Here is a tiny trained network, its code and every weight. The questions are about switching its units off for an input and a target symbol, where a switched-off unit gives its printed mean instead of its output.

import numpy as np


def w(rows, s, z=0):
    codes = np.array(rows[::2]) - 128.0
    scale = np.full(codes.shape[1], s)
    scale[-1] = z or s
    return codes * scale


def f(y):
    return np.maximum(y, 0)


def softmax(a):
    e = np.exp(a - a.max(-1, keepdims=True))
    return e / e.sum(-1, keepdims=True)


def log_softmax(a):
    a = a - a.max(-1, keepdims=True)
    return a - np.log(np.exp(a).sum(-1, keepdims=True))


def net(x, mask):
    ids = ['ΔΛγεηστ'.index(c) for c in x.split()]
    T = len(ids)
    res = E[ids] + P[:T]
    u = 0
    for l in range(2):
        q, k, v = (res @ M[l].T for M in (Q, K, V))
        z = softmax(np.where(np.tri(T) > 0, q @ k.T / 2**0.5, -1e9)) @ v
        res = res + np.where(mask[u], z, O[l][:, -1]) @ O[l][:, :-1]
        u += 1
        y = f(res @ A[l][:, :-1].T + A[l][:, -1])
        res = res + np.where(mask[u : u + 16], y, B[l][:, -1]) @ B[l][:, :-1]
        u += 16
    return log_softmax(res[-1] @ U[:, :-1].T + U[:, -1])


Q, K, V, O, A, B = {}, {}, {}, {}, {}, {}
E = w([
[146,155,78,76,206,54,89,151,122,162],'Δ',
[168,97,165,115,179,132,237,156,109,137],'Λ',
[103,100,111,71,120,96,141,57,108,96],'γ',
[84,159,187,136,110,107,75,158,107,114],'ε',
[189,45,99,100,77,161,145,131,72,196],'η',
[250,128,193,150,106,150,132,97,93,75],'σ',
[182,148,85,92,41,82,176,157,122,132],'τ',
],0.02)
P = w([
[45,107,5,185,223,117,165,196,68,39],'0',
[77,119,37,164,197,110,135,157,46,78],'1',
[105,130,63,165,195,123,135,129,57,115],'2',
[105,138,95,138,174,135,131,124,67,126],'3',
[126,135,114,122,158,126,125,116,81,134],'4',
[145,138,129,104,149,130,114,120,107,152],'5',
[151,136,152,90,124,128,119,102,119,167],'6',
[174,134,174,83,113,130,121,109,142,182],'7',
[185,141,197,61,99,138,124,105,161,187],'8',
[202,131,200,28,80,138,121,113,182,194],'9',
[229,135,226,27,78,139,127,104,194,218],'10',
[241,136,254,9,56,152,136,100,213,208],'11',
],0.0092)
Q[0] = w([
[137,174,199,75,135,118,100,118,12,161],'L0H1',
[127,155,113,237,88,154,100,92,186,156],'L0H1',
],0.011)
K[0] = w([
[200,114,196,44,84,97,114,100,255,176],'L0H1',
[96,77,78,136,197,108,157,128,75,75],'L0H1',
],0.0087)
V[0] = w([
[148,255,83,94,65,99,186,148,181,48],'L0H1',
[252,133,102,110,142,150,132,56,143,106],'L0H1',
],0.0056)
O[0] = w([
[154,105,181,207,132,51,124,21,101,182,251],'L0H1',
[90,87,1,208,139,127,39,215,197,117,186],'L0H1',
],0.0091,0.003)
A[0] = w([
[93,152,92,75,139,181,117,206,137,97,63],'L0N1',
[139,187,122,171,101,163,152,93,214,156,51],'L0N2',
[92,135,108,117,117,209,201,168,186,119,23],'L0N3',
[66,149,92,119,126,123,162,75,150,60,2],'L0N4',
[158,64,166,243,128,174,67,136,90,133,137],'L0N5',
[157,203,173,129,95,170,65,161,141,93,75],'L0N6',
[46,130,61,177,205,109,194,121,254,114,75],'L0N7',
[114,181,113,97,99,195,157,182,170,51,5],'L0N8',
[82,119,151,65,53,139,108,45,122,61,92],'L0N9',
[133,197,159,24,192,113,79,130,96,129,181],'L0N10',
[130,77,116,204,120,130,129,83,102,222,5],'L0N11',
[111,100,167,42,181,87,72,196,153,140,211],'L0N12',
[125,96,80,162,76,105,166,134,85,191,43],'L0N13',
[112,150,86,223,124,151,78,159,168,37,174],'L0N14',
[162,199,53,184,91,115,223,117,122,127,73],'L0N15',
[22,155,141,103,128,69,147,126,181,129,159],'L0N16',
],0.0072,0.0031)
B[0] = w([
[69,156,198,119,198,178,136,224,133,102,153],'L0N1',
[82,96,127,153,125,135,159,131,51,125,137],'L0N2',
[120,115,195,146,147,126,140,117,107,63,144],'L0N3',
[128,132,69,112,187,107,122,7,146,71,139],'L0N4',
[21,110,86,107,68,147,155,32,50,145,200],'L0N5',
[150,93,64,163,57,101,188,150,177,78,192],'L0N6',
[145,78,129,91,81,92,106,134,3,88,140],'L0N7',
[130,145,149,94,123,135,70,83,132,134,134],'L0N8',
[191,183,121,153,159,141,110,76,144,157,190],'L0N9',
[191,168,102,197,86,191,128,158,96,151,254],'L0N10',
[9,144,129,89,142,146,141,153,169,106,177],'L0N11',
[109,140,87,235,105,151,252,99,138,143,239],'L0N12',
[61,112,158,43,147,146,121,156,108,124,196],'L0N13',
[202,63,184,181,60,90,217,101,49,171,171],'L0N14',
[167,106,217,50,124,45,103,148,71,97,190],'L0N15',
[150,151,46,182,95,159,149,118,110,159,182],'L0N16',
],0.0061,0.0059)
Q[1] = w([
[234,85,121,105,107,5,173,151,57,127],'L1H1',
[112,124,148,3,169,82,8,191,182,60],'L1H1',
],0.0074)
K[1] = w([
[94,144,154,160,104,17,3,119,245,171],'L1H1',
[59,169,64,177,229,69,97,147,12,31],'L1H1',
],0.0061)
V[1] = w([
[110,142,86,1,62,154,135,211,117,216],'L1H1',
[32,135,155,155,13,144,81,176,108,44],'L1H1',
],0.0057)
O[1] = w([
[92,148,178,59,211,150,2,113,87,48,254],'L1H1',
[243,56,201,182,177,185,73,60,108,91,234],'L1H1',
],0.0078,0.0015)
A[1] = w([
[149,66,118,105,184,154,153,116,197,201,131],'L1N1',
[103,45,129,177,133,134,186,118,118,176,69],'L1N2',
[75,68,137,115,214,99,208,84,144,71,71],'L1N3',
[46,221,96,156,116,144,106,114,142,132,106],'L1N4',
[127,131,70,142,202,98,120,101,102,83,15],'L1N5',
[148,179,147,58,114,133,133,174,201,66,115],'L1N6',
[49,79,197,133,146,127,89,74,121,116,7],'L1N7',
[119,161,183,163,139,183,149,255,122,184,102],'L1N8',
[184,162,130,173,114,149,119,150,141,96,64],'L1N9',
[65,131,116,96,88,81,48,121,132,181,92],'L1N10',
[150,141,216,189,135,146,103,78,154,135,137],'L1N11',
[34,125,101,215,110,176,77,109,231,95,121],'L1N12',
[104,77,147,130,194,233,42,126,183,122,2],'L1N13',
[107,168,138,160,126,147,54,98,123,81,116],'L1N14',
[127,176,111,137,148,125,98,97,158,83,142],'L1N15',
[140,234,142,93,131,125,180,132,94,115,129],'L1N16',
],0.0082,0.0065)
B[1] = w([
[74,124,108,146,110,162,72,50,76,62,175],'L1N1',
[132,113,156,82,208,160,61,196,167,63,209],'L1N2',
[139,137,123,8,75,77,46,132,214,114,190],'L1N3',
[187,154,240,58,99,78,113,115,238,93,181],'L1N4',
[101,196,74,194,203,115,36,169,154,154,145],'L1N5',
[78,124,104,119,200,130,151,145,52,184,152],'L1N6',
[160,113,132,191,119,177,221,143,142,134,159],'L1N7',
[213,93,109,175,122,171,92,117,246,40,234],'L1N8',
[76,79,101,138,192,169,254,168,154,107,182],'L1N9',
[134,169,55,145,143,88,91,188,145,21,188],'L1N10',
[6,159,97,137,132,146,136,131,92,199,243],'L1N11',
[43,73,69,98,184,50,97,184,27,68,161],'L1N12',
[184,125,70,210,92,54,180,106,129,197,149],'L1N13',
[134,211,150,78,212,173,179,114,135,219,179],'L1N14',
[112,115,114,108,240,167,140,104,132,146,149],'L1N15',
[134,157,182,141,93,109,105,146,206,208,253],'L1N16',
],0.0058,0.0061)
U = w([
[65,231,134,203,120,122,150,221,150,153,100],'Δ',
[179,151,211,63,94,48,113,199,182,67,79],'Λ',
[153,189,25,117,156,88,169,105,215,119,50],'γ',
[185,166,185,161,81,162,192,81,139,156,195],'ε',
[127,122,163,2,197,220,138,186,174,113,107],'η',
[121,83,68,141,98,156,123,158,102,59,72],'σ',
[96,159,130,59,116,49,67,71,79,140,254],'τ',
],0.0047,0.0036)

Each question gives the input, a string of symbols that net reads in full, and the target symbol t.
The units are the heads (2 rows each of Q, K, V and O) and the neurons (one row each of A and B). Each row of codes is followed by its name. A weight is (code - 128) times the scale printed after its matrix; where a second scale follows, it is the last column's (O, A, B and U).
mask holds one flag per unit, layer by layer, with each layer's heads first. A switched-off unit (its flag False) gives its mean, the last column of its rows in O or B, instead of its output. The means were averaged over made-up inputs and are rounded, as every weight is.
A unit's drop is (log p(t) with every unit on - log p(t) with that unit switched off) / (log p(t) with every unit on - log p(t) with every unit switched off).
The circuit of an input: a set's keep is (log p(t) with only the set's units on - log p(t) with every unit switched off) / (log p(t) with every unit on - log p(t) with every unit switched off). Starting from the 12 units with the biggest drops (on a tie, the unit counted first), units are removed one at a time, each time the one whose removal leaves the highest keep (on an exact tie, the one counted first), for as long as the keep stays at least 0.8.
units of the circuit, in order: the units of the circuit, biggest drop first
unit that matters most: the unit with the biggest drop
top k neurons: the k neurons with the biggest drops, biggest first
k most important neurons of layer l: the k neurons of layer l with the biggest drops, biggest first
drop when u is switched off: that unit's drop, to one decimal
input Λ ε Δ τ τ Λ ε τ η, target σ: units of the circuit, in order : [L0H1; L1N16; L1N1]
input ε τ η η Δ, target Δ: units of the circuit, in order : [L0H1; L0N12; L0N1]
input σ γ Δ η γ τ γ η Δ τ τ, target τ: unit that matters most : L1N8
input τ γ τ τ γ σ, target σ: units of the circuit, in order : [L0H1; L0N5]
input ε Λ η γ, target η: top 2 neurons : [L0N1; L1N15]
input ε ε τ Λ ε ε Λ Δ σ ε, target σ: 2 most important neurons of layer 0 : [L0N14; L0N6]
input τ Δ τ τ ε ε Δ, target ε: units of the circuit, in order : [L0H1; L0N10; L0N12; L1N10]
input τ Δ Δ Λ, target Λ: top 2 neurons : [L1N3; L1N11]
input γ η γ, target η: units of the circuit, in order : [L0H1; L0N1]
input ε Δ τ, target Λ: units of the circuit, in order : [L0N15; L1N11]
input τ ε Λ σ ε ε Δ η Δ, target η: 2 most important neurons of layer 0 : [L0N12; L0N10]
input Δ ε γ, target ε: 3 most important neurons of layer 0 : [L0N10; L0N9; L0N13]
input ε σ Λ γ γ, target γ: 2 most important neurons of layer 0 : [L0N4; L0N9]
input σ τ η τ Λ τ τ Λ τ γ τ η, target τ: 4 most important neurons of layer 1 : [L1N8; L1N1; L1N9; L1N13]
input τ η ε ε τ τ Λ γ ε τ η, target τ: units of the circuit, in order : [L1H1]
input ε ε σ τ ε γ η ε, target η: 2 most important neurons of layer 1 : [L1N14; L1N15]
input Λ τ Λ, target τ: top 2 neurons : [L1N3; L1N8]
input ε Λ Λ σ σ, target σ: top 2 neurons : [L1N2; L0N5]
input τ τ σ η ε τ γ τ η, target σ: 2 most important neurons of layer 1 : [L1N10; L1N7]
input Δ τ τ η ε ε σ ε, target σ: top 2 neurons : [L0N14; L1N12]
input ε η τ Λ σ ε ε Λ Λ Λ γ, target γ: unit that matters most : L1H1
input τ σ ε ε Δ ε Δ, target ε: top 2 neurons : [L0N10; L0N12]
input τ Λ η τ, target τ: drop when L1H1 is switched off : 0.1
input σ ε ε Λ ε Δ σ γ, target σ: drop when L0H1 is switched off : 1.4
input ε η ε, target η: drop when L1H1 is switched off : 0.6
input τ Λ Λ τ ε τ ε γ ε ε η, target η: drop when L0H1 is switched off : 0.4
input τ τ η τ Λ ε ε Λ η, target η: top neuron : [L0N1]
